Below is a small trained network, with its code and all its weights. Each question gives an input and a target symbol and asks what happens when units are switched off, that is, made to give their printed mean instead of their output.

import numpy as np


def w(rows, s, z=0):
    codes = np.array(rows[::2]) - 128.0
    scale = np.full(codes.shape[1], s)
    scale[-1] = z or s
    return codes * scale


def norm(h):
    return h / np.sqrt((h * h).mean(-1, keepdims=True) + 1e-5)


def f(y):
    return y / 2 * (1 + np.tanh(0.7978845608 * (y + 0.044715 * y**3)))


def softmax(a):
    e = np.exp(a - a.max(-1, keepdims=True))
    return e / e.sum(-1, keepdims=True)


def log_softmax(a):
    a = a - a.max(-1, keepdims=True)
    return a - np.log(np.exp(a).sum(-1, keepdims=True))


def net(x, mask):
    ids = ['ΔΛΞΨΩαγεζημπστ'.index(c) for c in x.split()]
    T = len(ids)
    res = E[ids] + P[:T]
    u = 0
    for l in range(2):
        q, k, v = (norm(res) @ M[l].T for M in (Q, K, V))
        z = softmax(np.where(np.tri(T) > 0, q @ k.T / 4**0.5, -1e9)) @ v
        res = res + np.where(mask[u], z, O[l][:, -1]) @ O[l][:, :-1]
        u += 1
        y = f(norm(res) @ A[l][:, :-1].T + A[l][:, -1])
        res = res + np.where(mask[u : u + 12], y, B[l][:, -1]) @ B[l][:, :-1]
        u += 12
    return log_softmax(norm(res)[-1] @ U[:, :-1].T + U[:, -1])


Q, K, V, O, A, B = {}, {}, {}, {}, {}, {}
E = w([
[130,56,125],'Δ',
[131,83,93],'Λ',
[121,176,63],'Ξ',
[195,188,116],'Ψ',
[121,93,90],'Ω',
[130,145,88],'α',
[124,176,86],'γ',
[130,130,63],'ε',
[131,130,89],'ζ',
[143,58,115],'η',
[187,143,211],'μ',
[127,73,132],'π',
[32,182,254],'σ',
[145,83,88],'τ',
],0.015)
P = w([
[72,144,4],'0',
[72,156,5],'1',
[70,157,13],'2',
[74,149,9],'3',
[71,144,19],'4',
[70,153,13],'5',
[66,156,13],'6',
],0.0034)
Q[0] = w([
[97,121,217],'L0H0',
[158,173,93],'L0H0',
[46,81,133],'L0H0',
[135,116,7],'L0H0',
],0.015)
K[0] = w([
[194,84,72],'L0H0',
[117,233,180],'L0H0',
[68,48,91],'L0H0',
[35,126,252],'L0H0',
],0.012)
V[0] = w([
[172,148,162],'L0H0',
[219,150,191],'L0H0',
[4,130,96],'L0H0',
[10,135,155],'L0H0',
],0.0042)
O[0] = w([
[173,74,69,64],'L0H0',
[182,90,1,2],'L0H0',
[109,221,239,214],'L0H0',
[164,196,192,110],'L0H0',
],0.0032,0.00094)
A[0] = w([
[255,140,203,4],'L0N0',
[127,125,108,37],'L0N1',
[179,109,87,89],'L0N2',
[80,117,130,103],'L0N3',
[181,93,80,63],'L0N4',
[131,124,131,109],'L0N5',
[183,98,161,22],'L0N6',
[95,120,121,128],'L0N7',
[151,70,197,236],'L0N8',
[128,128,128,127],'L0N9',
[186,170,133,27],'L0N10',
[82,112,102,128],'L0N11',
],0.011,0.003)
B[0] = w([
[107,118,1,208],'L0N0',
[130,124,135,115],'L0N1',
[129,112,167,191],'L0N2',
[121,123,100,155],'L0N3',
[129,120,185,203],'L0N4',
[127,148,137,112],'L0N5',
[134,78,108,104],'L0N6',
[123,100,95,172],'L0N7',
[151,116,29,221],'L0N8',
[128,128,128,127],'L0N9',
[115,152,125,121],'L0N10',
[137,114,100,250],'L0N11',
],0.0076,0.0024)
Q[1] = w([
[190,163,194],'L1H0',
[148,192,245],'L1H0',
[123,44,154],'L1H0',
[200,203,2],'L1H0',
],0.0095)
K[1] = w([
[73,78,114],'L1H0',
[15,110,72],'L1H0',
[184,104,79],'L1H0',
[107,184,249],'L1H0',
],0.012)
V[1] = w([
[113,121,131],'L1H0',
[42,108,150],'L1H0',
[122,116,101],'L1H0',
[2,116,171],'L1H0',
],0.0076)
O[1] = w([
[124,108,127,113],'L1H0',
[50,3,96,56],'L1H0',
[121,149,103,219],'L1H0',
[67,43,116,7],'L1H0',
],0.0065,0.0017)
A[1] = w([
[87,35,169,122],'L1N0',
[72,139,135,203],'L1N1',
[163,52,201,115],'L1N2',
[215,192,251,194],'L1N3',
[220,127,114,118],'L1N4',
[92,149,143,230],'L1N5',
[188,121,148,115],'L1N6',
[121,128,137,138],'L1N7',
[142,204,129,139],'L1N8',
[218,118,89,175],'L1N9',
[190,126,138,86],'L1N10',
[173,126,120,3],'L1N11',
],0.011,0.0047)
B[1] = w([
[200,170,249,159],'L1N0',
[91,112,188,180],'L1N1',
[171,188,112,118],'L1N2',
[70,187,249,169],'L1N3',
[144,253,70,178],'L1N4',
[84,92,216,181],'L1N5',
[118,195,87,121],'L1N6',
[119,128,124,124],'L1N7',
[175,78,184,193],'L1N8',
[182,212,125,254],'L1N9',
[100,197,69,121],'L1N10',
[105,140,49,105],'L1N11',
],0.0073,0.005)
U = w([
[211,41,114,101],'Δ',
[152,75,176,174],'Λ',
[5,213,105,2],'Ξ',
[145,227,195,137],'Ψ',
[115,85,135,164],'Ω',
[106,111,154,159],'α',
[82,153,228,120],'γ',
[69,107,30,26],'ε',
[78,108,113,135],'ζ',
[223,94,139,112],'η',
[173,169,45,194],'μ',
[148,54,52,62],'π',
[119,127,152,110],'σ',
[202,114,216,128],'τ',
],0.016,0.0055)

Each question gives the input, a string of symbols that net reads in full, and the target symbol t.
The units are the heads (4 rows each of Q, K, V and O) and the neurons (one row each of A and B). Each row of codes is followed by its name. A weight is (code - 128) times the scale printed after its matrix; where a second scale follows, it is the last column's (O, A, B and U).
mask holds one flag per unit, layer by layer, with each layer's heads first. A switched-off unit (its flag False) gives its mean, the last column of its rows in O or B, instead of its output. The means were averaged over made-up inputs and are rounded, as every weight is.
A unit's drop is (log p(t) with every unit on - log p(t) with that unit switched off) / (log p(t) with every unit on - log p(t) with every unit switched off).
The circuit of an input: a set's keep is (log p(t) with only the set's units on - log p(t) with every unit switched off) / (log p(t) with every unit on - log p(t) with every unit switched off). Starting from the 12 units with the biggest drops (on a tie, the unit counted first), units are removed one at a time, each time the one whose removal leaves the highest keep (on an exact tie, the one counted first), for as long as the keep stays at least 0.8.
circuit, biggest first: the units of the circuit, biggest drop first
k most important neurons: the k neurons with the biggest drops, biggest first
k most important neurons of layer l: the k neurons of layer l with the biggest drops, biggest first
drop when u is switched off: that unit's drop, to one decimal
input Ξ Ξ σ Ω Ξ Ψ, target ε: circuit, biggest first	[L1H0]
input γ α ε π, target π: circuit, biggest first	[L0N8; L1N8; L1N4]
input Δ σ ε Ξ τ τ, target Ψ: circuit, biggest first	[L0H0; L0N8]
input Ξ σ τ Λ, target τ: 2 most important neurons of layer 0	[L0N2; L0N0]
input Ψ τ Λ Λ α, target Ψ: circuit, biggest first	[L1H0; L1N3]
input η ε Ψ ζ, target Ψ: 2 most important neurons	[L1N3; L0N8]
input Ξ Ξ Ξ, target Ξ: 4 most important neurons	[L0N8; L1N0; L1N9; L1N3]
input σ Ψ σ η, target Ψ: 2 most important neurons of layer 0	[L0N4; L0N0]
input α ζ ε τ, target τ: circuit, biggest first	[L0N8; L0H0; L0N0]
input Δ ζ η Ξ ε, target ε: 3 most important neurons of layer 1	[L1N3; L1N4; L1N9]
input α ζ ε, target ε: 3 most important neurons	[L0N8; L1N3; L1N0]
input η Λ μ Ψ ε, target Ψ: 2 most important neurons	[L0N8; L0N4]
input Ξ ε Ξ μ, target μ: 2 most important neurons of layer 0	[L0N0; L0N8]
input μ Ψ Ξ η, target Ψ: circuit, biggest first	[L1H0]
input ε ζ Ξ ε Ξ, target Ξ: 3 most important neurons	[L0N8; L1N0; L0N4]
input γ Ξ μ Ψ γ Ξ π, target Ψ: 2 most important neurons	[L1N3; L0N0]
input ζ μ α Ψ Ω, target Ψ: drop when L0N4 is switched off	0.2
input Ξ ζ τ π, target π: drop when L0H0 is switched off	0.4
input ζ σ ε Ξ π μ, target π: drop when L0N8 is switched off	0.2
